Here is a tiny trained network, its code and every weight. The questions are about switching its units off for an input and a class, where a switched-off unit gives its printed mean instead of its output.

import numpy as np


def w(rows, s, z=0):
    codes = np.array(rows[::2]) - 128.0
    scale = np.full(codes.shape[1], s)
    scale[-1] = z or s
    return codes * scale


def norm(h):
    return h / np.sqrt((h * h).mean(-1, keepdims=True) + 1e-5)


def f(y):
    return y / 2 * (1 + np.tanh(0.7978845608 * (y + 0.044715 * y**3)))


def log_softmax(a):
    a = a - a.max(-1, keepdims=True)
    return a - np.log(np.exp(a).sum(-1, keepdims=True))


def net(x, mask):
    res = np.array(x, float).reshape(1, 7) / 4 @ E
    u = 0
    for l in range(3):
        y = f(norm(res) @ A[l][:, :-1].T + A[l][:, -1])
        res = res + np.where(mask[u : u + 7], y, B[l][:, -1]) @ B[l][:, :-1]
        u += 7
    return log_softmax(norm(res)[-1] @ U[:, :-1].T + U[:, -1])


A, B = {}, {}
E = w([
[110,122,164,142,141],'x0',
[113,142,121,119,129],'x1',
[210,219,255,12,130],'x2',
[234,224,92,183,234],'x3',
[114,138,124,122,129],'x4',
[148,103,147,142,128],'x5',
[89,28,81,8,226],'x6',
],0.0058)
A[0] = w([
[135,119,85,92,247,96],'L0N0',
[135,136,174,60,67,120],'L0N1',
[162,114,169,3,186,3],'L0N2',
[79,58,112,58,138,151],'L0N3',
[175,174,131,164,186,154],'L0N4',
[111,137,132,147,59,144],'L0N5',
[164,196,193,75,103,126],'L0N6',
],0.016,0.0053)
B[0] = w([
[143,65,165,249,112,229],'L0N0',
[146,102,218,196,85,220],'L0N1',
[48,210,66,122,75,242],'L0N2',
[189,96,119,28,186,245],'L0N3',
[143,134,64,93,165,228],'L0N4',
[107,130,154,109,90,186],'L0N5',
[190,104,160,69,200,255],'L0N6',
],0.02,0.0083)
A[1] = w([
[140,245,46,176,142,84],'L1N0',
[151,164,113,143,128,97],'L1N1',
[152,207,178,194,68,95],'L1N2',
[39,81,137,57,41,188],'L1N3',
[222,76,86,172,118,83],'L1N4',
[91,153,72,30,92,4],'L1N5',
[93,202,15,151,185,48],'L1N6',
],0.011,0.0017)
B[1] = w([
[20,117,248,80,220,234],'L1N0',
[78,82,131,95,161,136],'L1N1',
[214,79,147,16,201,181],'L1N2',
[144,185,65,32,71,254],'L1N3',
[67,159,116,63,116,240],'L1N4',
[117,81,173,207,35,200],'L1N5',
[107,219,250,165,116,242],'L1N6',
],0.011,0.0045)
A[2] = w([
[153,143,187,75,3,26],'L2N0',
[187,102,174,190,178,137],'L2N1',
[149,54,108,91,120,121],'L2N2',
[116,199,150,19,132,106],'L2N3',
[56,81,245,120,174,112],'L2N4',
[36,203,147,162,149,106],'L2N5',
[119,30,105,188,104,2],'L2N6',
],0.014,0.0016)
B[2] = w([
[53,180,86,159,90,231],'L2N0',
[126,122,173,93,34,174],'L2N1',
[128,246,148,127,165,175],'L2N2',
[93,50,66,163,101,245],'L2N3',
[188,216,91,233,149,202],'L2N4',
[65,148,116,172,236,170],'L2N5',
[123,2,153,141,74,155],'L2N6',
],0.014,0.012)
U = w([
[43,201,74,95,31,189],'0',
[177,113,104,16,211,217],'1',
[62,188,119,199,217,164],'2',
[102,6,126,192,134,10],'3',
[185,218,225,131,45,2],'4',
],0.015,0.004)

Each question gives the input, the list of numbers given to net, and the class t.
The units are the neurons (one row each of A and B). Each row of codes is followed by its name. A weight is (code - 128) times the scale printed after its matrix; where a second scale follows, it is the last column's (A, B and U).
mask holds one flag per neuron, layer by layer. A switched-off neuron (its flag False) gives its mean, the last column of its row in B, instead of its output. The means were averaged over made-up inputs and are rounded, as every weight is.
A unit's drop is (log p(t) with every unit on - log p(t) with that unit switched off) / (log p(t) with every unit on - log p(t) with every unit switched off).
most important unit: the unit with the biggest drop
k most important neurons: the k neurons with the biggest drops, biggest first
top k neurons in layer l: the k neurons of layer l with the biggest drops, biggest first
drop of u: that unit's drop, to one decimal
input [-1,-2,6,0,8,1,5], class 0: 2 most important neurons => [L0N2 L0N1]
input [0,-2,-5,-3,4,5,6], class 1: most important unit => L0N3
input [-3,-3,2,1,1,-3,6], class 2: 3 most important neurons => [L0N2 L0N0 L0N5]
input [-6,-1,-6,1,-1,-1,2], class 3: 2 most important neurons => [L2N6 L0N0]
input [-6,6,7,3,3,-1,7], class 2: 2 most important neurons => [L0N2 L0N0]
input [-7,0,-4,0,-3,-5,6], class 1: 4 most important neurons => [L0N3 L0N1 L2N3 L2N2]
input [2,-5,3,0,-2,-8,-1], class 4: 3 most important neurons => [L0N1 L0N3 L0N6]
input [-6,-5,-8,5,6,-8,3], class 3: 2 most important neurons => [L0N0 L0N2]
input [5,5,2,-8,-2,7,-2], class 4: 2 most important neurons => [L0N1 L0N2]
input [0,0,-3,-1,-5,4,8], class 1: 2 most important neurons => [L0N3 L0N1]
input [-7,3,0,5,5,-4,3], class 3: 2 most important neurons => [L0N0 L2N6]
input [-4,5,-2,7,-6,0,2], class 3: 2 most important neurons => [L0N0 L0N2]
input [6,-8,-6,-5,-8,4,6], class 1: drop of L2N1 => 0.0
input [0,-6,1,3,-2,7,-1], class 1: drop of L0N2 => 0.7
input [-6,8,-1,5,7,-4,4], class 3: drop of L0N0 => 1.0
input [-4,0,8,5,-7,-2,-4], class 1: top neuron in layer 0 => [L0N6]
